Below are the code and all the weights of a small trained network. Each question names an input and a target symbol and asks about switching units off, where a switched-off unit gives its printed mean instead of its output.

import numpy as np


def w(rows, s, z=0):
    codes = np.array(rows[::2]) - 128.0
    scale = np.full(codes.shape[1], s)
    scale[-1] = z or s
    return codes * scale


def norm(h):
    return h / np.sqrt((h * h).mean(-1, keepdims=True) + 1e-5)


def f(y):
    return np.maximum(y, 0)


def softmax(a):
    e = np.exp(a - a.max(-1, keepdims=True))
    return e / e.sum(-1, keepdims=True)


def log_softmax(a):
    a = a - a.max(-1, keepdims=True)
    return a - np.log(np.exp(a).sum(-1, keepdims=True))


def net(x, mask):
    ids = ['Φαβζμστ'.index(c) for c in x.split()]
    T = len(ids)
    res = E[ids] + P[:T]
    u = 0
    for l in range(2):
        q, k, v = (norm(res) @ M[l].T for M in (Q, K, V))
        z = softmax(np.where(np.tri(T) > 0, q @ k.T / 2**0.5, -1e9)) @ v
        res = res + np.where(mask[u], z, O[l][:, -1]) @ O[l][:, :-1]
        u += 1
        y = f(norm(res) @ A[l][:, :-1].T + A[l][:, -1])
        res = res + np.where(mask[u : u + 8], y, B[l][:, -1]) @ B[l][:, :-1]
        u += 8
    return log_softmax(norm(res)[-1] @ U[:, :-1].T + U[:, -1])


Q, K, V, O, A, B = {}, {}, {}, {}, {}, {}
E = w([
[253,165,52,110,95],'Φ',
[16,99,168,205,203],'α',
[91,60,148,136,212],'β',
[80,192,139,210,8],'ζ',
[58,198,139,203,132],'μ',
[109,43,107,169,37],'σ',
[94,254,174,18,129],'τ',
],0.011)
P = w([
[120,67,142,123,103],'0',
[174,35,108,245,138],'1',
[125,89,108,105,109],'2',
[119,101,94,72,142],'3',
[134,104,243,133,158],'4',
[106,95,96,51,139],'5',
],0.011)
Q[0] = w([
[179,180,66,115,59],'0.h0',
[22,3,14,98,105],'0.h0',
],0.0062)
K[0] = w([
[96,131,170,65,80],'0.h0',
[95,196,188,1,114],'0.h0',
],0.0067)
V[0] = w([
[84,129,42,134,128],'0.h0',
[197,112,156,254,149],'0.h0',
],0.0061)
O[0] = w([
[114,6,42,131,21,58],'0.h0',
[160,222,1,8,162,252],'0.h0',
],0.0092,0.0004)
A[0] = w([
[108,136,163,206,68,99],'0.n0',
[254,5,198,89,145,219],'0.n1',
[66,99,113,143,129,23],'0.n2',
[157,199,202,122,145,119],'0.n3',
[97,4,188,66,176,2],'0.n4',
[48,131,103,106,121,181],'0.n5',
[116,122,162,104,201,102],'0.n6',
[193,170,251,159,152,180],'0.n7',
],0.0091,0.002)
B[0] = w([
[141,166,143,98,58,215],'0.n0',
[111,156,34,254,162,252],'0.n1',
[167,122,63,119,190,181],'0.n2',
[110,95,133,148,91,234],'0.n3',
[174,79,97,149,181,253],'0.n4',
[170,161,163,179,153,241],'0.n5',
[143,108,153,101,173,220],'0.n6',
[87,93,75,125,153,236],'0.n7',
],0.0088,0.0043)
Q[1] = w([
[67,97,186,94,1],'1.h0',
[49,200,168,232,69],'1.h0',
],0.0099)
K[1] = w([
[186,105,177,91,103],'1.h0',
[83,164,151,2,112],'1.h0',
],0.016)
V[1] = w([
[121,254,119,164,165],'1.h0',
[131,96,107,94,138],'1.h0',
],0.0071)
O[1] = w([
[234,149,142,182,117,255],'1.h0',
[234,145,6,114,126,104],'1.h0',
],0.012,0.0028)
A[1] = w([
[171,71,113,137,248,104],'1.n0',
[136,99,83,215,111,157],'1.n1',
[112,70,161,165,224,2],'1.n2',
[156,195,118,186,98,162],'1.n3',
[48,126,220,136,155,219],'1.n4',
[138,140,165,250,150,103],'1.n5',
[68,151,127,106,76,88],'1.n6',
[75,83,131,205,176,214],'1.n7',
],0.013,0.0034)
B[1] = w([
[71,213,117,100,77,235],'1.n0',
[31,140,239,162,180,248],'1.n1',
[92,118,126,2,58,202],'1.n2',
[113,154,122,74,150,219],'1.n3',
[142,148,124,249,199,210],'1.n4',
[169,20,84,55,60,254],'1.n5',
[115,81,38,94,150,155],'1.n6',
[221,115,195,94,113,249],'1.n7',
],0.0067,0.0091)
U = w([
[114,227,206,149,157,146],'Φ',
[166,149,36,161,118,255],'α',
[95,142,153,62,97,68],'β',
[82,191,129,150,39,159],'ζ',
[249,155,185,126,98,109],'μ',
[129,55,53,89,190,52],'σ',
[81,86,195,218,148,153],'τ',
],0.012,0.0033)

Each question gives the input, a string of symbols that net reads in full, and the target symbol t.
The units are the heads (2 rows each of Q, K, V and O) and the neurons (one row each of A and B). Each row of codes is followed by its name. A weight is (code - 128) times the scale printed after its matrix; where a second scale follows, it is the last column's (O, A, B and U).
mask holds one flag per unit, layer by layer, with each layer's heads first. A switched-off unit (its flag False) gives its mean, the last column of its rows in O or B, instead of its output. The means were averaged over made-up inputs and are rounded, as every weight is.
A unit's drop is (log p(t) with every unit on - log p(t) with that unit switched off) / (log p(t) with every unit on - log p(t) with every unit switched off).
The circuit of an input: a set's keep is (log p(t) with only the set's units on - log p(t) with every unit switched off) / (log p(t) with every unit on - log p(t) with every unit switched off). Starting from the 12 units with the biggest drops (on a tie, the unit counted first), units are removed one at a time, each time the one whose removal leaves the highest keep (on an exact tie, the one counted first), for as long as the keep stays at least 0.8.
units of the circuit, in order: the units of the circuit, biggest drop first
most important unit: the unit with the biggest drop
top k neurons: the k neurons with the biggest drops, biggest first
k most important neurons of layer l: the k neurons of layer l with the biggest drops, biggest first
input τ σ μ β, target τ: top 4 neurons => [1.n1 0.n1 1.n3 1.n6]
input τ μ μ Φ, target τ: units of the circuit, in order => [0.h0 1.n1]
input μ τ ζ, target μ: units of the circuit, in order => [0.h0 1.h0]
input μ τ β ζ Φ, target τ: units of the circuit, in order => [1.n1 0.n7 0.n3]
input β τ μ, target β: top 2 neurons => [0.n5 0.n7]
input τ β μ μ, target τ: units of the circuit, in order => [0.h0]
input τ β τ τ, target τ: top 2 neurons => [0.n1 1.n4]
input μ μ α τ, target μ: units of the circuit, in order => [0.h0 1.h0 1.n0 0.n5]
input μ τ μ τ ζ, target ζ: units of the circuit, in order => [0.n0 1.n7 0.h0]
input Φ ζ μ σ β, target σ: top 3 neurons => [0.n4 0.n1 1.n2]
input μ τ ζ ζ, target μ: 3 most important neurons of layer 0 => [0.n5 0.n7 0.n1]
input α τ μ, target α: top 2 neurons => [0.n1 0.n5]
input Φ μ Φ τ α, target μ: 2 most important neurons of layer 1 => [1.n7 1.n1]
input τ α τ, target Φ: most important unit => 0.n1
input μ ζ μ τ, target μ: top 2 neurons => [1.n1 0.n5]
input μ Φ ζ τ ζ τ, target Φ: top 2 neurons => [1.n5 1.n7]
input μ σ μ, target μ: top 2 neurons => [0.n5 1.n5]
input σ τ τ Φ ζ, target ζ: 2 most important neurons of layer 0 => [0.n0 0.n1]
input τ τ τ, target τ: top 2 neurons => [1.n4 0.n3]
input μ τ Φ σ, target μ: most important unit => 0.h0
input μ β α, target β: 2 most important neurons of layer 1 => [1.n0 1.n2]
